Here is a tiny trained network, its code and every weight. The questions are about switching its units off for an input and a target symbol, where a switched-off unit gives its printed mean instead of its output.

import numpy as np


def w(rows, s, z=0):
    codes = np.array(rows[::2]) - 128.0
    scale = np.full(codes.shape[1], s)
    scale[-1] = z or s
    return codes * scale


def f(y):
    return np.maximum(y, 0)


def softmax(a):
    e = np.exp(a - a.max(-1, keepdims=True))
    return e / e.sum(-1, keepdims=True)


def log_softmax(a):
    a = a - a.max(-1, keepdims=True)
    return a - np.log(np.exp(a).sum(-1, keepdims=True))


def net(x, mask):
    ids = ['ΠΦβδζξ'.index(c) for c in x.split()]
    T = len(ids)
    res = E[ids] + P[:T]
    q, k, v = (res @ M[0].T for M in (Q, K, V))
    z = softmax(np.where(np.tri(T) > 0, q @ k.T / 3**0.5, -1e9)) @ v
    res = res + np.where(mask[0], z, O[0][:, -1]) @ O[0][:, :-1]
    y = f(res @ A[0][:, :-1].T + A[0][:, -1])
    res = res + np.where(mask[1:17], y, B[0][:, -1]) @ B[0][:, :-1]
    return log_softmax(res[-1] @ U[:, :-1].T + U[:, -1])


Q, K, V, O, A, B = {}, {}, {}, {}, {}, {}
E = w([
[106,164,122,164],'Π',
[92,149,71,124],'Φ',
[146,112,150,108],'β',
[99,142,139,200],'δ',
[162,133,113,95],'ζ',
[168,5,57,190],'ξ',
],0.015)
P = w([
[14,3,254,1],'0',
[67,66,192,68],'1',
[88,108,171,68],'2',
[112,118,152,99],'3',
[130,130,164,151],'4',
[147,147,140,150],'5',
[159,159,131,158],'6',
[172,171,112,161],'7',
[187,182,99,167],'8',
[201,193,83,166],'9',
[210,204,66,169],'10',
[232,210,68,166],'11',
],0.0064)
Q[0] = w([
[136,189,187,251],'head 0',
[51,212,178,55],'head 0',
[83,48,144,39],'head 0',
],0.019)
K[0] = w([
[254,157,70,149],'head 0',
[184,37,207,55],'head 0',
[30,80,118,83],'head 0',
],0.021)
V[0] = w([
[89,222,106,57],'head 0',
[175,204,249,130],'head 0',
[11,117,135,217],'head 0',
],0.017)
O[0] = w([
[51,74,109,115,14],'head 0',
[59,106,182,82,55],'head 0',
[71,185,7,140,254],'head 0',
],0.018,0.0076)
A[0] = w([
[117,182,135,66,117],'neuron 0',
[86,131,139,130,63],'neuron 1',
[99,124,136,81,176],'neuron 2',
[77,188,169,153,140],'neuron 3',
[116,68,103,112,143],'neuron 4',
[88,7,135,171,125],'neuron 5',
[173,128,118,85,165],'neuron 6',
[123,177,172,101,173],'neuron 7',
[120,171,160,51,109],'neuron 8',
[160,42,126,212,4],'neuron 9',
[74,103,136,47,85],'neuron 10',
[93,39,152,136,120],'neuron 11',
[135,91,170,223,99],'neuron 12',
[139,70,109,55,105],'neuron 13',
[133,167,148,152,126],'neuron 14',
[108,198,138,105,121],'neuron 15',
],0.017,0.011)
B[0] = w([
[132,112,165,165,177],'neuron 0',
[115,75,144,138,139],'neuron 1',
[181,120,95,78,160],'neuron 2',
[174,198,124,121,202],'neuron 3',
[144,116,121,155,174],'neuron 4',
[185,152,219,172,176],'neuron 5',
[76,100,133,160,236],'neuron 6',
[192,131,168,106,165],'neuron 7',
[197,125,178,122,141],'neuron 8',
[154,96,132,2,187],'neuron 9',
[69,6,115,83,145],'neuron 10',
[93,166,27,128,160],'neuron 11',
[79,132,101,215,196],'neuron 12',
[137,206,136,195,140],'neuron 13',
[79,110,159,94,254],'neuron 14',
[80,121,156,77,250],'neuron 15',
],0.029,0.01)
U = w([
[183,101,82,118,24],'Π',
[191,149,3,194,231],'Φ',
[223,127,161,142,220],'β',
[182,217,132,107,128],'δ',
[214,179,141,239,208],'ζ',
[131,117,169,205,6],'ξ',
],0.0045,0.0014)

Each question gives the input, a string of symbols that net reads in full, and the target symbol t.
The units are the heads (3 rows each of Q, K, V and O) and the neurons (one row each of A and B). Each row of codes is followed by its name. A weight is (code - 128) times the scale printed after its matrix; where a second scale follows, it is the last column's (O, A, B and U).
mask holds one flag per unit, heads first, then neurons. A switched-off unit (its flag False) gives its mean, the last column of its rows in O or B, instead of its output. The means were averaged over made-up inputs and are rounded, as every weight is.
A unit's drop is (log p(t) with every unit on - log p(t) with that unit switched off) / (log p(t) with every unit on - log p(t) with every unit switched off).
The circuit of an input: a set's keep is (log p(t) with only the set's units on - log p(t) with every unit switched off) / (log p(t) with every unit on - log p(t) with every unit switched off). Starting from the 12 units with the biggest drops (on a tie, the unit counted first), units are removed one at a time, each time the one whose removal leaves the highest keep (on an exact tie, the one counted first), for as long as the keep stays at least 0.8.
circuit, biggest first: the units of the circuit, biggest drop first
most important unit: the unit with the biggest drop
top k neurons: the k neurons with the biggest drops, biggest first
drop of u: that unit's drop, to one decimal
input ζ δ β, target ζ: circuit, biggest first => (neuron 5; head 0; neuron 13)
input ξ Π δ ξ ζ δ Φ Φ ξ, target β: circuit, biggest first => (neuron 9; neuron 5; head 0)
input ξ ξ ξ ζ δ Φ, target ξ: circuit, biggest first => (head 0; neuron 6; neuron 14; neuron 3)
input Φ Π ζ, target Φ: circuit, biggest first => (head 0; neuron 14)
input Π δ ζ, target Π: top 2 neurons => (neuron 10; neuron 2)
input ζ ξ δ, target ξ: circuit, biggest first => (head 0; neuron 14; neuron 6; neuron 3)
input ξ Φ ξ Π Π, target ξ: circuit, biggest first => (head 0; neuron 14; neuron 6; neuron 3)
input δ Φ β Π Φ ξ ξ ξ β Φ Π ξ, target ζ: top 2 neurons => (neuron 5; neuron 13)
input ξ δ Π δ Π, target δ: circuit, biggest first => (neuron 3; head 0)
input ξ β β, target ξ: circuit, biggest first => (neuron 6; head 0; neuron 14)
input β Φ ξ ζ ζ δ β ξ Π, target ξ: circuit, biggest first => (head 0; neuron 14; neuron 6)
input ζ δ Φ, target ζ: most important unit => neuron 5
input δ ξ Π β β ξ ξ ζ ζ Φ, target ξ: circuit, biggest first => (head 0; neuron 12)
input Π δ β ξ δ Φ ξ, target β: circuit, biggest first => (neuron 9; head 0; neuron 5)
input Π δ δ Φ, target Π: top 3 neurons => (neuron 10; neuron 15; neuron 2)
input ζ β ζ, target ζ: circuit, biggest first => (head 0; neuron 13; neuron 15)
input ξ δ β ζ, target ξ: circuit, biggest first => (neuron 6; head 0; neuron 14; neuron 3)
input Φ β β Φ, target Φ: circuit, biggest first => (head 0; neuron 14; neuron 15; neuron 5)
input ξ β Φ β δ Φ Φ β β, target Φ: top 4 neurons => (neuron 14; neuron 15; neuron 5; neuron 9)
input β δ β, target β: top 3 neurons => (neuron 8; neuron 7; neuron 10)
input β Π ξ, target ζ: top neuron => (neuron 5)
input δ δ ζ β ζ δ ξ Π ξ Φ δ, target ξ: top 4 neurons => (neuron 14; neuron 6; neuron 12; neuron 3)
input β Π ζ, target β: top neuron => (neuron 8)
input β Φ β Π, target β: drop of neuron 5 => 0.2
input ζ ξ δ β, target ζ: drop of neuron 12 => 0.1
input δ β β ζ Φ, target β: drop of neuron 7 => 0.2
input ζ Π β Π, target β: drop of neuron 2 => 0.3
